Here is a tiny trained network, its code and every weight. The questions are about switching its units off for an input and a class, where a switched-off unit gives its printed mean instead of its output.

import numpy as np


def w(rows, s, z=0):
    codes = np.array(rows[::2]) - 128.0
    scale = np.full(codes.shape[1], s)
    scale[-1] = z or s
    return codes * scale


def f(y):
    return np.maximum(y, 0)


def log_softmax(a):
    a = a - a.max(-1, keepdims=True)
    return a - np.log(np.exp(a).sum(-1, keepdims=True))


def net(x, mask):
    res = np.array(x, float).reshape(1, 6) / 4 @ E
    y = f(res @ A[0][:, :-1].T + A[0][:, -1])
    res = res + np.where(mask, y, B[0][:, -1]) @ B[0][:, :-1]
    return log_softmax(res[-1] @ U[:, :-1].T + U[:, -1])


A, B = {}, {}
E = w([
[35,99,204],'x0',
[112,109,90],'x1',
[96,126,41],'x2',
[143,205,132],'x3',
[161,11,149],'x4',
[88,137,168],'x5',
],0.012)
A[0] = w([
[37,170,125,142],'N1',
[166,178,2,131],'N2',
[112,66,123,103],'N3',
[86,2,112,148],'N4',
[64,166,131,50],'N5',
[93,140,128,5],'N6',
],0.019,0.0028)
B[0] = w([
[30,188,137,208],'N1',
[198,135,18,254],'N2',
[127,79,127,181],'N3',
[113,1,115,242],'N4',
[64,180,145,182],'N5',
[126,135,140,147],'N6',
],0.028,0.018)
U = w([
[143,174,37,104],'0',
[2,195,139,39],'1',
[189,173,252,254],'2',
[53,28,147,90],'3',
],0.01,0.0042)

Each question gives the input, the list of numbers given to net, and the class t.
The units are the neurons (one row each of A and B). Each row of codes is followed by its name. A weight is (code - 128) times the scale printed after its matrix; where a second scale follows, it is the last column's (A, B and U).
mask holds one flag per neuron, in row order. A switched-off neuron (its flag False) gives its mean, the last column of its row in B, instead of its output. The means were averaged over made-up inputs and are rounded, as every weight is.
A unit's drop is (log p(t) with every unit on - log p(t) with that unit switched off) / (log p(t) with every unit on - log p(t) with every unit switched off).
The circuit of an input: a set's keep is (log p(t) with only the set's units on - log p(t) with every unit switched off) / (log p(t) with every unit on - log p(t) with every unit switched off). Starting from all 6 units, units are removed one at a time, each time the one whose removal leaves the highest keep (on an exact tie, the one counted first), for as long as the keep stays at least 0.8.
units of the circuit, in order: the units of the circuit, biggest drop first
unit that matters most: the unit with the biggest drop
top k neurons: the k neurons with the biggest drops, biggest first
drop of u: that unit's drop, to one decimal
input [-3,-8,-7,6,-2,6], class 2: unit that matters most => N2
input [0,-2,-8,6,-4,-3], class 2: units of the circuit, in order => N2, N1, N4
input [4,-5,-5,-8,-5,-3], class 1: units of the circuit, in order => N4, N2
input [7,-8,-3,0,0,-3], class 1: top 2 neurons => N4, N2
input [2,-3,-8,7,-3,-5], class 2: drop of N2 => 0.7
input [2,4,-8,3,0,-3], class 2: drop of N4 => 0.7
input [3,-3,4,5,2,2], class 1: drop of N2 => 0.1
input [3,-3,1,1,-7,-5], class 1: drop of N5 => 0.0
input [-1,0,-3,8,7,4], class 2: top 2 neurons => N4, N2
input [-3,1,-5,5,2,3], class 2: top 2 neurons => N2, N4
input [3,-7,-7,7,4,4], class 2: top 2 neurons => N4, N2
